Moves between objects:
from | v r p e n d
x811 | x267 x923 x629 x996 x52 x128
x808 | x784 x992 x8 x101 x324 x789
x996 | x539 x766 x267 x984 x923 x10
x36 | x19 x708 x733 x399 x816 x659
x984 | x861 x351 x539 x485 x766 x246
x861 | x10 x249 x128 x188 x940 x766
x628 | x808 x749 x460 x893 x789 x147
x10 | x923 x996 x52 x246 x811 x940
x766 | x940 x861 x977 x351 x539 x996
x793 | x984 x497 x996 x849 x246 x188
x992 | x109 x147 x1 x434 x784 x808
x374 | x849 x56 x793 x788 x318 x470
x788 | x900 x382 x849 x926 x56 x796
x497 | x351 x485 x766 x965 x984 x793
x890 | x749 x893 x789 x370 x628 x434
x900 | x470 x731 x485 x635 x965 x56
x485 | x188 x559 x861 x470 x351 x497
x147 | x789 x628 x153 x890 x109 x992
x940 | x811 x10 x13 x249 x128 x539
x818 | x893 x370 x628 x627 x890 x102
x404 | x708 x399 x816 x616 x36 x237
x382 | x731 x635 x965 x264 x900 x788
x629 | x370 x627 x890 x267 x818 x937
x188 | x246 x793 x10 x318 x249 x351
x1 | x43 x153 x399 x109 x616 x8
x8 | x616 x1 x404 x784 x710 x83
x19 | x926 x748 x788 x397 x718 x816
x318 | x497 x849 x246 x56 x793 x559
x784 | x153 x109 x616 x147 x1 x324
x718 | x382 x926 x56 x748 x788 x733
x109 | x460 x789 x43 x628 x153 x784
x849 | x485 x965 x984 x900 x497 x318
x52 | x627 x267 x818 x923 x629 x13
x246 | x766 x984 x923 x497 x996 x249
x324 | x1 x784 x710 x992 x8 x460
x627 | x860 x314 x893 x977 x370 x629
x13 | x629 x52 x102 x811 x937 x314
x399 | x397 x695 x19 x43 x708 x404
x519 | x434 x102 x992 x937 x101 x893
x731 | x374 x796 x559 x733 x470 x900
x397 | x659 x237 x926 x852 x748 x708
x351 | x249 x188 x940 x559 x861 x984
x748 | x264 x659 x382 x237 x926 x19
x789 | x324 x808 x83 x749 x460 x109
x128 | x52 x811 x937 x10 x13 x977
x434 | x628 x890 x109 x818 x147 x101
x559 | x793 x318 x249 x374 x188 x485
x635 | x796 x733 x470 x816 x731 x382
x796 | x56 x788 x318 x718 x374 x731
x659 | x816 x36 x635 x404 x264 x748
x937 | x818 x629 x434 x52 x102 x860
x616 | x695 x43 x708 x153 x399 x710
x695 | x237 x852 x748 x83 x397 x399
x101 | x147 x434 x784 x102 x992 x749
x816 | x718 x19 x796 x708 x733 x264
x749 | x992 x101 x324 x519 x808 x628
x539 | x128 x940 x314 x861 x977 x923
x83 | x710 x8 x237 x324 x852 x43
x710 | x399 x616 x36 x1 x404 x852
x977 | x13 x128 x860 x940 x314 x267
x264 | x733 x816 x731 x36 x635 x926
x102 | x890 x818 x147 x629 x434 x519
x470 | x318 x374 x188 x796 x559 x965
x893 | x101 x519 x808 x860 x749 x890
x926 | x635 x264 x900 x659 x382 x718
x460 | x8 x324 x852 x808 x83 x153
x923 | x977 x539 x627 x766 x267 x811
x852 | x404 x710 x659 x8 x237 x695
x860 | x102 x937 x101 x13 x519 x370
x733 | x788 x718 x374 x19 x796 x635
x267 | x314 x977 x370 x539 x627 x52
x56 | x965 x900 x497 x382 x849 x374
x965 | x559 x470 x351 x731 x485 x849
x314 | x937 x13 x519 x128 x860 x627
x43 | x852 x83 x397 x460 x695 x616
x708 | x748 x397 x718 x695 x19 x36
x237 | x36 x404 x264 x710 x659 x397
x370 | x519 x860 x749 x314 x893 x818
x249 | x996 x246 x811 x793 x10 x861
x153 | x83 x460 x695 x789 x43 x1

In the rows, 444 stands for zero.

The rows follow the links: the fewer symbols apart two objects are, the more alike their rows tend to be.

Each row is also shifted at random along 3 hidden directions that mean nothing.

Name the object of each row.
[ 506  515  436  491  315  519  475  408  350  257  510  557  335  509  344  418  465  376  498  432  542  410  326  561  436  461  597  417  327  507  530  479  285  425  425]: x926
[ 122  450  431  565  588  340  435  546  574  656  334  354  485  375  467  516  498  531  437  400  365  484  485  439  559  398  408  466  369  411  431  496  529  537  444]: x539
[ 488  501  409  463  323  503  470  442  381  312  506  601  343  500  335  405  438  352  476  439  589  335  356  509  430  462  576  441  381  430  511  503  322  429  425]: x816
[ 630  467  560  392  540  521  557  477  509  394  381  367  395  540  524  461  475  480  314  430  238  413  398  492  565  387  483  446  361  426  486  371  449  480  383]: x937
[ 439  429  476  362  299  557  395  345  308  268  594  465  485  542  432  425  351  368  487  529  401  477  533  401  440  424  418  424  467  509  344  459  365  334  397]: x43
[ 758  486  376  550  463  346  452  458  460  573  349  460  459  357  406  449  535  542  537  415  593  507  335  509  351  517  498  460  404  484  568  444  430  532  549]: x849
[ 529  428  400  486  445  466  400  485  451  507  462  454  476  511  447  475  318  329  382  415  390  278  580  366  582  400  319  438  476  314  309  507  519  350  277]: x992
[ 626  451  446  508  599  420  527  507  577  520  296  404  438  430  503  516  431  472  312  358  333  388  389  409  559  446  410  473  381  370  492  413  531  437  347]: x52
[ 396  487  387  585  407  316  398  398  405  538  441  455  503  380  389  505  528  475  623  387  562  552  421  493  415  491  485  462  342  556  484  528  389  462  510]: x56
[ 440  431  434  388  325  484  358  360  309  360  591  449  503  496  379  425  389  342  537  524  441  498  544  419  434  428  427  397  491  539  318  482  385  392  438]: x710
[ 248  355  502  325  502  419  392  444  445  491  472  322  543  453  553  434  354  435  403  526  286  508  647  347  434  381  309  444  566  394  290  402  522  459  455]: x890
[ 487  428  348  376  325  464  372  440  387  424  478  568  400  383  376  355  399  395  486  487  678  294  462  393  307  473  438  433  577  361  441  474  471  424  496]: x659
[ 267  458  359  513  304  539  450  446  393  375  440  649  366  481  338  396  380  346  418  409  619  284  393  402  464  517  470  452  443  349  450  496  412  336  340]: x19
[ 417  502  456  443  515  394  519  518  535  474  334  463  341  389  434  411  541  557  405  390  508  389  270  599  433  446  585  452  360  403  629  399  454  575  531]: x793
[  73  437  542  393  543  441  417  489  529  427  452  345  405  519  508  466  388  378  367  467  226  400  563  489  595  283  459  417  407  375  369  431  488  519  366]: x102
[ 252  432  482  454  556  383  489  467  519  541  374  331  506  409  546  474  498  600  417  425  354  588  415  430  425  450  416  448  471  525  480  361  505  491  513]: x996
[ 534  382  490  312  595  416  488  540  539  517  354  381  395  373  543  388  458  502  293  474  357  358  416  477  426  370  458  462  558  285  512  343  568  571  509]: x314
[ 584  429  555  461  499  537  489  369  424  383  486  277  517  577  519  526  460  413  377  461  196  553  553  401  589  387  410  439  322  564  381  439  412  372  314]: x519
[ 442  499  464  530  352  403  394  396  356  389  480  439  443  448  371  492  507  464  597  403  499  600  411  541  427  475  567  436  317  640  515  507  301  488  504]: x796
[ 336  466  401  475  381  339  388  409  410  514  458  461  514  346  400  463  518  505  603  449  584  616  420  459  290  517  438  453  491  561  467  436  421  484  589]: x900
[ 526  478  360  584  406  342  413  415  417  555  389  470  528  390  392  505  505  523  563  390  589  582  385  421  362  551  430  453  407  573  488  483  432  406  507]: x374
[ 618  380  423  373  477  398  304  480  470  533  493  397  512  410  474  422  371  413  469  511  383  399  618  401  425  351  331  438  560  354  290  453  536  487  477]: x628
[ 347  412  502  459  519  470  610  415  456  409  342  377  470  464  517  487  532  596  360  408  366  567  297  378  436  574  399  462  431  552  573  308  484  401  447]: x246
[ 516  410  422  493  490  408  368  447  484  549  493  374  527  461  448  490  372  366  452  471  282  420  622  414  607  358  371  452  427  398  271  563  480  435  345]: x749
[ 575  470  340  490  424  292  376  499  486  587  398  450  472  265  405  430  532  573  611  443  616  536  386  536  269  465  502  450  511  470  527  453  450  584  659]: x470
[ 488  485  343  624  422  328  454  463  479  557  349  496  490  352  391  486  526  522  500  345  582  483  380  455  422  554  435  488  382  477  523  506  430  425  454]: x965
[ 113  489  425  464  332  495  447  408  383  320  491  536  371  480  360  420  459  399  488  425  562  433  370  474  426  491  502  447  367  511  508  456  324  393  462]: x733
[ 326  414  389  375  330  458  309  393  323  381  613  473  523  441  416  397  371  359  575  536  496  484  565  407  352  414  395  413  549  489  300  499  431  403  472]: x852
[ 252  393  441  488  489  424  355  457  493  539  466  384  542  472  465  501  340  356  406  460  289  405  632  357  557  383  313  449  466  347  264  524  528  413  326]: x101
[ 567  413  499  411  547  351  480  392  456  529  365  278  579  349  568  464  552  631  473  471  359  713  386  405  309  516  371  456  560  588  493  325  499  480  580]: x10
[ 179  400  376  454  324  432  334  402  363  457  542  495  518  419  379  451  353  328  510  488  528  392  575  349  407  453  330  432  538  379  282  496  451  354  401]: x399

In each set, the symbols that take the first to the second take the third to the fourth, perhaps in another order. Give the fourth.
Answers are names.
[ 171  471  358  588  483  388  540  518  531  563  280  524  415  375  412  460  493  513  388  335  582  335  312  389  460  550  411  472  410  331  563  456  500  416  380]
: [ 371  498  362  622  396  341  429  423  437  515  412  497  513  385  345  528  513  458  573  371  565  552  411  493  445  483  477  463  305  579  474  529  369  450  440]
:: [ 433  431  439  458  588  293  419  510  560  645  334  326  482  304  489  452  525  546  481  439  398  508  486  509  438  405  464  467  452  412  458  427  533  613  563]
: x861

[ 346  424  469  395  504  439  539  465  497  448  330  462  397  382  505  397  535  582  364  433  541  483  255  462  311  494  465  457  504  439  631  310  500  483  526]
: [ 324  500  378  608  488  385  526  508  532  547  319  507  396  373  389  494  494  486  416  321  553  352  313  465  495  503  500  459  340  358  553  461  464  476  421]
:: [ 570  504  433  576  573  373  470  522  570  583  323  399  448  428  429  542  496  464  407  332  331  373  453  485  623  384  483  480  273  352  478  523  464  513  350]
: x539

[ 492  410  547  382  557  522  592  448  515  376  392  371  435  533  541  449  458  482  268  431  268  420  414  417  524  455  421  451  435  396  478  342  507  414  369]
: [ 255  428  553  386  545  522  513  455  499  375  415  374  427  551  525  481  439  439  295  412  226  424  465  446  585  361  447  432  348  394  445  421  456  436  320]
:: [ 470  442  572  414  561  511  566  427  494  352  401  360  437  567  545  481  453  456  276  411  228  428  400  433  595  412  469  434  366  455  457  388  433  420  323]
: x818

[ 410  411  396  411  450  403  326  524  487  532  472  480  436  398  428  392  343  331  412  487  417  251  610  412  491  371  391  434  527  255  297  494  543  507  382]
: [ 681  397  435  302  484  382  288  475  468  529  501  399  468  346  463  386  370  391  485  537  416  389  586  433  373  331  397  409  599  327  318  451  575  553  507]
:: [ 501  432  508  406  566  371  513  412  452  469  397  305  489  387  559  452  564  636  439  463  371  700  375  456  319  499  424  450  531  561  534  302  500  531  610]
: x861

[ 355  421  379  362  312  511  469  435  360  335  455  570  377  435  402  332  402  441  443  485  653  355  364  423  301  532  431  440  552  384  517  403  420  348  487]
: [ 355  505  337  612  408  321  389  443  463  563  403  473  503  364  352  489  481  489  584  367  568  508  435  483  445  498  480  457  361  497  499  518  429  478  483]
:: [ 470  490  346  614  461  358  519  484  502  565  312  511  442  396  407  470  525  513  468  351  581  413  320  449  441  553  463  478  348  411  567  478  449  415  414]
: x996

[ 388  424  413  372  312  531  506  406  343  302  480  571  381  460  400  345  401  439  413  487  623  382  339  383  327  541  438  444  548  477  511  361  401  323  470]
: [ 330  503  464  497  338  486  491  361  350  296  489  497  415  506  372  464  471  443  506  449  540  508  405  489  427  544  514  441  370  593  530  441  307  385  447]
:: [ 567  433  480  394  317  515  393  357  292  293  590  434  496  533  413  434  385  344  503  508  432  534  524  434  421  437  436  438  454  567  362  467  341  350  407]
: x399

[ 401  450  549  360  523  464  408  430  452  438  531  314  465  515  518  462  456  435  402  466  213  511  575  474  545  307  461  423  420  451  376  437  459  519  435]
: [ 309  417  474  333  528  392  330  468  479  503  493  311  457  435  501  446  401  403  483  502  286  459  617  502  475  256  459  412  512  394  319  479  505  570  474]
:: [ 433  423  524  392  561  527  590  477  549  426  354  378  415  500  539  473  442  463  263  411  293  372  417  391  560  446  397  456  428  347  500  375  485  439  351]
: x860

[ 358  496  379  502  500  369  483  520  533  529  298  493  338  348  422  413  532  548  424  388  584  371  307  502  408  478  518  446  414  339  595  419  477  524  497]
: [ 600  487  543  465  536  409  532  417  453  391  368  340  417  441  502  478  598  581  433  419  375  649  326  535  413  440  572  455  340  607  597  382  396  532  531]
:: [  82  465  391  526  404  367  409  410  367  479  438  455  531  380  400  457  484  486  551  452  571  567  417  401  304  528  396  422  477  548  422  445  430  390  515]
: x318

[ 529  413  449  511  586  368  513  456  549  622  309  380  541  394  521  510  480  539  351  403  364  475  442  353  476  501  344  469  472  436  440  400  573  436  430]
: [ 638  438  599  401  520  568  556  384  438  306  478  305  485  596  550  496  459  463  330  452  186  558  468  416  555  410  419  437  403  553  430  379  431  392  371]
:: [ 742  452  431  528  415  557  473  439  441  382  475  508  434  552  399  516  352  297  350  397  356  286  525  317  633  428  400  434  326  380  341  546  422  309  176]
: x710

[ 399  433  439  368  317  423  284  424  352  408  628  455  465  420  383  401  398  322  581  531  477  482  589  497  394  337  481  425  520  478  328  515  373  511  501]
: [ 593  474  433  462  297  594  525  345  322  263  504  550  434  514  383  443  434  402  449  426  581  432  328  379  412  584  480  415  389  553  511  446  320  286  364]
:: [ 626  408  473  505  544  374  506  425  472  543  373  309  582  427  548  522  537  609  460  432  348  680  401  387  416  509  351  463  468  604  474  382  503  443  501]
: x937

[ 573  449  459  299  418  489  391  487  450  380  512  490  321  461  416  349  332  328  406  504  444  238  513  482  473  313  487  421  490  284  376  481  469  516  423]
: [ 485  350  406  331  445  494  422  470  461  460  497  487  445  459  477  377  304  388  354  515  462  268  534  288  413  456  286  456  653  262  334  415  569  374  383]
:: [ 538  351  523  342  519  484  445  355  417  410  490  281  598  499  598  461  407  465  387  534  244  604  556  275  410  445  274  457  571  537  323  326  520  357  426]
: x102

[ 508  465  359  621  444  329  448  452  446  587  345  493  486  364  401  522  531  520  529  351  595  482  349  437  447  550  419  478  410  486  513  490  444  443  460]
: [ 574  490  532  498  525  438  536  378  440  384  392  340  415  506  482  512  571  551  438  393  354  642  318  540  477  478  552  448  279  612  616  425  367  495  477]
:: [ 370  443  490  514  558  543  576  486  549  456  310  425  426  529  489  493  441  460  224  348  289  322  402  370  648  479  385  465  331  360  472  409  496  337  244]
: x101

[ 219  520  422  554  344  427  430  393  371  370  497  476  446  458  361  498  486  432  559  397  524  533  404  541  439  477  537  428  316  596  492  492  324  407  480]
: [ 592  521  457  401  315  492  449  404  365  269  511  542  301  457  379  379  471  414  511  413  576  455  355  622  392  420  610  409  350  523  552  477  291  489  502]
:: [ 651  472  392  499  329  412  314  418  353  441  557  497  468  457  322  464  397  333  602  473  525  456  540  478  424  406  465  418  409  485  344  596  357  460  448]
: x616

[ 283  514  407  514  323  514  431  440  387  325  468  585  294  516  292  439  409  350  467  375  562  292  372  559  524  423  608  424  262  410  533  547  289  457  355]
: [ 452  434  393  408  323  555  492  390  356  300  481  594  376  467  428  387  392  414  441  450  633  336  344  367  353  595  433  451  500  443  514  390  390  297  417]
:: [ 409  446  342  464  314  505  444  430  369  397  483  596  391  419  353  370  382  387  470  455  633  280  387  386  379  520  419  437  457  374  434  479  405  363  397]
: x659

[ 248  457  486  435  573  298  425  474  533  576  361  336  493  359  525  451  537  546  477  440  381  577  441  500  406  390  461  464  474  481  468  404  500  575  564]
: [ 687  498  414  504  480  399  505  486  505  477  348  489  378  365  434  432  557  548  470  394  558  448  290  540  392  483  541  455  387  467  613  424  415  526  534]
:: [ 464  446  510  350  364  534  415  442  394  269  553  504  316  535  412  406  377  290  416  482  391  298  515  513  514  334  525  409  382  375  397  484  375  436  340]
: x101

[ 331  478  448  616  566  374  498  475  505  572  349  352  522  475  481  581  527  511  410  350  311  577  444  455  604  462  438  450  283  517  469  497  451  425  378]
: [ 458  453  456  494  602  377  448  560  627  560  311  434  380  394  467  488  483  459  351  419  353  312  447  542  571  335  477  455  359  250  484  492  517  600  411]
:: [ 443  456  456  412  289  532  469  363  351  283  493  512  390  486  402  396  443  441  476  452  566  498  352  447  331  523  493  422  451  539  514  405  328  383  464]
: x900

[ 670  396  428  432  495  401  362  461  464  502  506  378  492  455  429  468  370  372  460  475  360  400  608  385  505  363  413  428  466  396  319  521  493  466  402]
: [ 628  452  428  526  415  474  396  465  476  497  450  467  455  478  408  485  342  309  403  437  329  315  547  403  590  376  382  435  404  347  306  565  487  384  267]
:: [ 156  437  493  428  554  430  533  448  471  484  392  360  483  418  537  457  523  589  404  431  372  589  366  440  368  498  444  448  489  503  513  338  515  465  533]
: x996

